Below is a small trained network, with its code and all its weights. Each question gives an input and a class and asks what happens when units are switched off, that is, made to give their printed mean instead of their output.

import numpy as np


def w(rows, s, z=0):
    codes = np.array(rows[::2]) - 128.0
    scale = np.full(codes.shape[1], s)
    scale[-1] = z or s
    return codes * scale


def f(y):
    return y / 2 * (1 + np.tanh(0.7978845608 * (y + 0.044715 * y**3)))


def log_softmax(a):
    a = a - a.max(-1, keepdims=True)
    return a - np.log(np.exp(a).sum(-1, keepdims=True))


def net(x, mask):
    res = np.array(x, float).reshape(1, 8) / 4 @ E
    y = f(res @ A[0][:, :-1].T + A[0][:, -1])
    res = res + np.where(mask, y, B[0][:, -1]) @ B[0][:, :-1]
    return log_softmax(res[-1] @ U[:, :-1].T + U[:, -1])


A, B = {}, {}
E = w([
[138,128,132,136,125,119,122,130,117],'x0',
[195,161,131,93,137,115,104,158,56],'x1',
[9,62,85,9,122,109,72,83,58],'x2',
[91,121,198,150,225,157,98,155,134],'x3',
[216,3,92,102,129,178,87,213,138],'x4',
[97,94,59,197,167,63,215,224,72],'x5',
[129,116,132,147,123,119,125,119,133],'x6',
[69,182,44,238,95,231,77,96,68],'x7',
],0.0064)
A[0] = w([
[136,100,190,81,104,57,146,164,148,3],'N1',
[86,83,76,76,125,81,85,90,76,45],'N2',
[102,109,63,163,182,100,166,167,75,66],'N3',
[181,178,129,168,172,183,174,140,167,175],'N4',
[185,60,98,117,144,134,100,128,148,35],'N5',
[110,115,107,146,151,76,180,196,89,57],'N6',
[154,144,179,101,105,162,23,83,152,37],'N7',
[146,140,59,99,2,80,161,124,162,192],'N8',
[114,109,184,73,122,97,163,183,174,16],'N9',
[157,88,85,132,131,182,118,136,109,9],'N10',
[211,116,97,109,148,132,96,151,53,231],'N11',
[89,229,146,117,108,63,151,115,119,88],'N12',
[148,105,158,79,129,62,168,131,156,14],'N13',
[152,45,113,127,102,157,100,173,153,33],'N14',
[59,85,149,92,188,159,96,121,90,132],'N15',
],0.0093,0.0027)
B[0] = w([
[97,204,71,164,82,159,119,171,93,210],'N1',
[207,130,225,149,18,123,145,156,123,227],'N2',
[172,208,61,66,108,111,134,112,194,220],'N3',
[170,118,203,193,86,92,107,201,104,253],'N4',
[113,95,139,141,190,145,177,61,116,185],'N5',
[190,158,109,65,124,115,134,44,217,214],'N6',
[228,208,27,91,129,123,127,89,178,226],'N7',
[82,66,157,126,170,56,43,151,126,239],'N8',
[58,134,77,132,134,173,121,191,127,200],'N9',
[117,134,100,167,145,204,194,67,98,160],'N10',
[95,150,155,163,192,135,36,70,132,226],'N11',
[88,53,165,110,207,148,155,2,62,210],'N12',
[40,154,60,141,72,225,138,146,62,205],'N13',
[140,66,169,145,215,188,177,42,105,201],'N14',
[174,40,156,148,82,110,104,207,128,214],'N15',
],0.0074,0.0061)
U = w([
[207,205,47,76,117,119,185,62,255,63],'0',
[97,98,174,158,243,170,191,34,70,41],'1',
[61,200,60,206,86,207,126,159,68,151],'2',
[186,101,214,179,64,83,138,171,123,5],'3',
[103,143,143,156,178,105,72,112,168,206],'4',
[96,109,150,157,188,74,56,145,175,205],'5',
],0.0075,0.0035)

Each question gives the input, the list of numbers given to net, and the class t.
The units are the neurons (one row each of A and B). Each row of codes is followed by its name. A weight is (code - 128) times the scale printed after its matrix; where a second scale follows, it is the last column's (A, B and U).
mask holds one flag per neuron, in row order. A switched-off neuron (its flag False) gives its mean, the last column of its row in B, instead of its output. The means were averaged over made-up inputs and are rounded, as every weight is.
A unit's drop is (log p(t) with every unit on - log p(t) with that unit switched off) / (log p(t) with every unit on - log p(t) with every unit switched off).
The circuit of an input: a set's keep is (log p(t) with only the set's units on - log p(t) with every unit switched off) / (log p(t) with every unit on - log p(t) with every unit switched off). Starting from the 12 units with the biggest drops (on a tie, the unit counted first), units are removed one at a time, each time the one whose removal leaves the highest keep (on an exact tie, the one counted first), for as long as the keep stays at least 0.8.
units of the circuit, in order: the units of the circuit, biggest drop first
unit that matters most: the unit with the biggest drop
top k neurons: the k neurons with the biggest drops, biggest first
input [1,4,-4,4,5,7,-8,7], class 0: unit that matters most -> N3
input [6,-2,-8,-7,8,1,1,-3], class 1: units of the circuit, in order -> [N14 N5]
input [7,4,6,4,5,-4,2,-7], class 2: units of the circuit, in order -> [N1 N13]
input [6,-6,-7,-1,8,-1,3,8], class 1: units of the circuit, in order -> [N14 N10]
input [-2,3,-2,2,8,5,5,8], class 1: top 2 neurons -> [N14 N10]
input [3,-3,7,1,7,-1,-3,0], class 1: top 4 neurons -> [N14 N5 N4 N10]
input [-6,-2,-3,-5,3,3,7,-1], class 5: units of the circuit, in order -> [N8 N2]
input [6,-3,4,-8,-5,7,-1,4], class 5: top 2 neurons -> [N8 N7]
input [-2,3,4,3,3,5,2,-5], class 0: top 2 neurons -> [N6 N3]
input [-2,3,1,5,7,-7,4,7], class 0: top 3 neurons -> [N7 N12 N8]
input [-3,-2,8,0,-3,4,5,2], class 3: units of the circuit, in order -> [N2 N15]
input [5,5,-8,-1,-2,1,2,7], class 3: top 4 neurons -> [N4 N13 N1 N9]
input [-7,3,3,-2,5,7,3,5], class 0: units of the circuit, in order -> [N3 N6]
input [1,0,6,-1,5,-5,1,1], class 3: units of the circuit, in order -> [N2]
input [-3,2,-8,7,-1,-7,8,4], class 3: top 3 neurons -> [N4 N3 N6]
input [-7,6,0,-4,4,3,8,3], class 4: units of the circuit, in order -> [N11 N13]
input [-1,7,-3,-8,1,-4,8,-4], class 5: units of the circuit, in order -> [N8 N11]
input [6,-1,-2,-4,6,-2,-3,1], class 1: units of the circuit, in order -> [N14 N5 N3]
input [1,6,-2,1,5,-7,4,-8], class 2: units of the circuit, in order -> [N13 N1]
input [6,2,-4,0,6,-8,5,8], class 0: units of the circuit, in order -> [N7]
input [6,-2,-5,-7,1,6,5,6], class 5: units of the circuit, in order -> [N8 N13]
input [2,-7,4,5,8,-6,-2,-4], class 1: top 3 neurons -> [N14 N5 N3]
input [2,-1,-7,-6,-4,0,-8,-3], class 3: top 2 neurons -> [N4 N11]
input [3,7,8,7,5,3,-3,5], class 3: top 2 neurons -> [N2 N15]
input [6,2,-2,1,-5,-4,3,-2], class 1: top 2 neurons -> [N12 N3]
input [1,5,-4,-3,-4,4,1,-5], class 2: top 4 neurons -> [N13 N1 N14 N7]
input [-2,-5,-7,7,8,2,3,2], class 1: units of the circuit, in order -> [N14]
input [-1,2,-2,3,1,4,5,-7], class 2: units of the circuit, in order -> [N13 N1]
input [5,4,-6,1,3,2,5,-7], class 2: top 2 neurons -> [N13 N1]
input [7,-5,-6,2,-5,7,8,-7], class 0: top 3 neurons -> [N6 N3 N8]
